Here is a tiny trained network, its code and every weight. The questions are about switching its units off for an input and a target symbol, where a switched-off unit gives its printed mean instead of its output.

import numpy as np


def w(rows, s, z=0):
    codes = np.array(rows[::2]) - 128.0
    scale = np.full(codes.shape[1], s)
    scale[-1] = z or s
    return codes * scale


def f(y):
    return y / 2 * (1 + np.tanh(0.7978845608 * (y + 0.044715 * y**3)))


def softmax(a):
    e = np.exp(a - a.max(-1, keepdims=True))
    return e / e.sum(-1, keepdims=True)


def log_softmax(a):
    a = a - a.max(-1, keepdims=True)
    return a - np.log(np.exp(a).sum(-1, keepdims=True))


def net(x, mask):
    ids = ['ΘΩαβγζημξσ'.index(c) for c in x.split()]
    T = len(ids)
    res = E[ids] + P[:T]
    q, k, v = (res @ M[0].T for M in (Q, K, V))
    z = softmax(np.where(np.tri(T) > 0, q @ k.T / 3**0.5, -1e9)) @ v
    res = res + np.where(mask[0], z, O[0][:, -1]) @ O[0][:, :-1]
    y = f(res @ A[0][:, :-1].T + A[0][:, -1])
    res = res + np.where(mask[1:9], y, B[0][:, -1]) @ B[0][:, :-1]
    return log_softmax(res[-1] @ U[:, :-1].T + U[:, -1])


Q, K, V, O, A, B = {}, {}, {}, {}, {}, {}
E = w([
[141,137,131,220,197],'Θ',
[82,175,187,206,157],'Ω',
[177,93,140,86,72],'α',
[112,236,145,106,50],'β',
[218,208,173,129,174],'γ',
[143,171,115,118,133],'ζ',
[90,135,90,108,114],'η',
[177,253,106,77,238],'μ',
[68,114,102,137,82],'ξ',
[159,38,81,128,147],'σ',
],0.018)
P = w([
[160,156,137,83,183],'0',
[168,145,143,170,110],'1',
[157,183,6,119,164],'2',
[112,115,124,144,110],'3',
[132,113,148,66,176],'4',
[149,139,140,162,96],'5',
[144,105,166,85,170],'6',
[147,138,128,163,92],'7',
],0.016)
Q[0] = w([
[168,51,216,243,100],'H0',
[239,201,82,126,254],'H0',
[112,159,10,97,197],'H0',
],0.0058)
K[0] = w([
[180,118,95,237,104],'H0',
[140,85,168,14,125],'H0',
[255,108,104,46,134],'H0',
],0.0072)
V[0] = w([
[29,84,2,81,174],'H0',
[46,70,242,102,176],'H0',
[221,217,222,134,136],'H0',
],0.0061)
O[0] = w([
[231,120,177,73,129,69],'H0',
[103,59,207,2,236,95],'H0',
[146,79,88,5,91,253],'H0',
],0.0096,0.0056)
A[0] = w([
[179,125,92,56,138,124],'N0',
[102,172,78,203,186,62],'N1',
[78,157,137,153,90,62],'N2',
[149,152,112,141,58,37],'N3',
[109,127,144,166,114,131],'N4',
[135,37,149,190,74,99],'N5',
[55,146,121,39,163,61],'N6',
[137,133,251,99,150,5],'N7',
],0.011,0.0025)
B[0] = w([
[21,148,109,152,186,255],'N0',
[165,83,210,56,183,240],'N1',
[62,74,136,157,95,171],'N2',
[90,56,176,2,109,169],'N3',
[84,86,88,229,198,152],'N4',
[191,69,85,158,103,168],'N5',
[134,65,78,108,94,215],'N6',
[212,105,102,117,97,161],'N7',
],0.0092,0.0056)
U = w([
[140,180,131,107,131,193],'Θ',
[148,25,186,1,122,103],'Ω',
[9,117,166,171,138,127],'α',
[76,113,179,69,69,3],'β',
[69,113,85,164,64,38],'γ',
[178,123,48,161,81,194],'ζ',
[141,168,146,105,66,243],'η',
[89,127,84,126,93,143],'μ',
[166,165,153,103,81,131],'ξ',
[147,100,127,150,179,141],'σ',
],0.0093,0.0037)

Each question gives the input, a string of symbols that net reads in full, and the target symbol t.
The units are the heads (3 rows each of Q, K, V and O) and the neurons (one row each of A and B). Each row of codes is followed by its name. A weight is (code - 128) times the scale printed after its matrix; where a second scale follows, it is the last column's (O, A, B and U).
mask holds one flag per unit, heads first, then neurons. A switched-off unit (its flag False) gives its mean, the last column of its rows in O or B, instead of its output. The means were averaged over made-up inputs and are rounded, as every weight is.
A unit's drop is (log p(t) with every unit on - log p(t) with that unit switched off) / (log p(t) with every unit on - log p(t) with every unit switched off).
The circuit of an input: a set's keep is (log p(t) with only the set's units on - log p(t) with every unit switched off) / (log p(t) with every unit on - log p(t) with every unit switched off). Starting from all 9 units, units are removed one at a time, each time the one whose removal leaves the highest keep (on an exact tie, the one counted first), for as long as the keep stays at least 0.8.
circuit, biggest first: the units of the circuit, biggest drop first
top k neurons: the k neurons with the biggest drops, biggest first
drop when u is switched off: that unit's drop, to one decimal
input Ω β ξ Θ ζ σ, target ζ: top 2 neurons => [N5, N1]
input σ ξ η Θ, target σ: circuit, biggest first => [N1, H0, N4]
input Ω Ω η, target Ω: circuit, biggest first => [N3, N1, H0]
input Ω μ μ, target Ω: circuit, biggest first => [N1]
input Ω ζ σ, target Ω: top 2 neurons => [N1, N3]
input ζ Ω Ω Ω Ω, target Ω: circuit, biggest first => [H0, N0]
input σ σ Ω, target σ: circuit, biggest first => [N1, H0]
input Ω α Ω Ω σ Ω Ω, target Ω: circuit, biggest first => [H0, N7]
input Ω α Θ, target Ω: top 2 neurons => [N1, N0]
input Ω η ξ, target Ω: drop when N6 is switched off => -0.1
input σ σ σ, target σ: drop when N6 is switched off => 0.1
input Ω σ ξ, target Ω: drop when N3 is switched off => 0.5
